Below are the code and all the weights of a small trained network. Each question names an input and a class and asks about switching units off, where a switched-off unit gives its printed mean instead of its output.

import numpy as np


def w(rows, s, z=0):
    codes = np.array(rows[::2]) - 128.0
    scale = np.full(codes.shape[1], s)
    scale[-1] = z or s
    return codes * scale


def f(y):
    return y / 2 * (1 + np.tanh(0.7978845608 * (y + 0.044715 * y**3)))


def log_softmax(a):
    a = a - a.max(-1, keepdims=True)
    return a - np.log(np.exp(a).sum(-1, keepdims=True))


def net(x, mask):
    res = np.array(x, float).reshape(1, 5) / 4 @ E
    y = f(res @ A[0][:, :-1].T + A[0][:, -1])
    res = res + np.where(mask, y, B[0][:, -1]) @ B[0][:, :-1]
    return log_softmax(res[-1] @ U[:, :-1].T + U[:, -1])


A, B = {}, {}
E = w([
[211,179,254],'x0',
[242,130,57],'x1',
[81,149,92],'x2',
[184,42,96],'x3',
[138,6,153],'x4',
],0.0066)
A[0] = w([
[154,180,208,227],'neuron 0',
[79,156,70,208],'neuron 1',
[153,86,128,60],'neuron 2',
[204,83,170,100],'neuron 3',
[216,241,90,135],'neuron 4',
[197,187,193,157],'neuron 5',
[195,28,163,109],'neuron 6',
[130,173,204,105],'neuron 7',
[114,119,131,227],'neuron 8',
[109,95,43,215],'neuron 9',
[124,33,102,227],'neuron 10',
[158,172,116,55],'neuron 11',
[172,130,62,91],'neuron 12',
[101,189,202,196],'neuron 13',
[111,58,97,133],'neuron 14',
[40,144,58,73],'neuron 15',
[207,229,40,93],'neuron 16',
[77,108,92,140],'neuron 17',
[142,139,115,94],'neuron 18',
[233,73,174,235],'neuron 19',
[158,48,199,254],'neuron 20',
[150,113,131,128],'neuron 21',
[108,28,35,182],'neuron 22',
[133,38,100,63],'neuron 23',
[181,120,216,40],'neuron 24',
[188,115,154,227],'neuron 25',
[145,216,174,151],'neuron 26',
[109,144,133,30],'neuron 27',
[197,63,138,243],'neuron 28',
[9,153,47,219],'neuron 29',
[100,204,174,211],'neuron 30',
[120,80,114,65],'neuron 31',
],0.013,0.0044)
B[0] = w([
[161,138,204,210],'neuron 0',
[66,109,164,197],'neuron 1',
[158,169,135,141],'neuron 2',
[93,154,183,182],'neuron 3',
[201,48,159,211],'neuron 4',
[145,146,168,203],'neuron 5',
[154,156,189,211],'neuron 6',
[185,118,159,172],'neuron 7',
[70,99,186,161],'neuron 8',
[119,112,190,215],'neuron 9',
[144,109,187,224],'neuron 10',
[158,101,84,135],'neuron 11',
[145,75,145,161],'neuron 12',
[165,129,185,202],'neuron 13',
[142,143,145,183],'neuron 14',
[74,91,104,195],'neuron 15',
[173,27,121,202],'neuron 16',
[113,111,131,172],'neuron 17',
[158,102,132,125],'neuron 18',
[87,94,168,239],'neuron 19',
[141,110,195,223],'neuron 20',
[111,115,140,137],'neuron 21',
[145,129,199,248],'neuron 22',
[176,144,156,183],'neuron 23',
[120,126,118,170],'neuron 24',
[96,89,174,189],'neuron 25',
[214,146,161,194],'neuron 26',
[141,184,1,120],'neuron 27',
[113,107,186,222],'neuron 28',
[59,100,167,254],'neuron 29',
[150,185,177,205],'neuron 30',
[182,134,124,144],'neuron 31',
],0.0071,0.0098)
U = w([
[172,229,129,33],'0',
[122,114,197,162],'1',
[152,219,54,35],'2',
[85,202,129,40],'3',
[179,212,240,205],'4',
[254,72,153,198],'5',
[152,196,55,3],'6',
[6,118,178,177],'7',
],0.0086,0.0039)

Each question gives the input, the list of numbers given to net, and the class t.
The units are the neurons (one row each of A and B). Each row of codes is followed by its name. A weight is (code - 128) times the scale printed after its matrix; where a second scale follows, it is the last column's (A, B and U).
mask holds one flag per neuron, in row order. A switched-off neuron (its flag False) gives its mean, the last column of its row in B, instead of its output. The means were averaged over made-up inputs and are rounded, as every weight is.
A unit's drop is (log p(t) with every unit on - log p(t) with that unit switched off) / (log p(t) with every unit on - log p(t) with every unit switched off).
The circuit of an input: a set's keep is (log p(t) with only the set's units on - log p(t) with every unit switched off) / (log p(t) with every unit on - log p(t) with every unit switched off). Starting from the 12 units with the biggest drops (on a tie, the unit counted first), units are removed one at a time, each time the one whose removal leaves the highest keep (on an exact tie, the one counted first), for as long as the keep stays at least 0.8.
circuit, biggest first: the units of the circuit, biggest drop first
most important unit: the unit with the biggest drop
k most important neurons: the k neurons with the biggest drops, biggest first
drop when u is switched off: that unit's drop, to one decimal
input [-4,-7,-6,-6,-4], class 7: 2 most important neurons => [neuron 29; neuron 15]
input [5,2,-1,5,7], class 4: most important unit => neuron 6
input [4,2,0,7,4], class 4: circuit, biggest first => [neuron 6; neuron 3]
input [-5,-7,-2,7,3], class 4: circuit, biggest first => [neuron 22; neuron 23]
input [-6,1,-2,-1,7], class 4: 3 most important neurons => [neuron 22; neuron 23; neuron 16]
input [5,7,-1,0,8], class 4: circuit, biggest first => [neuron 6; neuron 3]
input [-6,7,0,-1,-6], class 5: 2 most important neurons => [neuron 16; neuron 4]
input [-5,0,-5,7,-5], class 7: 2 most important neurons => [neuron 26; neuron 4]
input [8,7,-7,-2,-8], class 5: 2 most important neurons => [neuron 4; neuron 16]
input [7,2,3,8,7], class 4: drop when neuron 6 is switched off => 0.2
input [-2,-6,-5,2,8], class 4: drop when neuron 16 is switched off => 0.1
input [3,-2,3,5,8], class 4: drop when neuron 30 is switched off => -0.1
input [7,6,4,1,-2], class 5: drop when neuron 15 is switched off => 0.0
input [6,6,-8,-3,-8], class 5: circuit, biggest first => [neuron 4]
input [-4,2,-1,-3,-8], class 5: 2 most important neurons => [neuron 16; neuron 4]
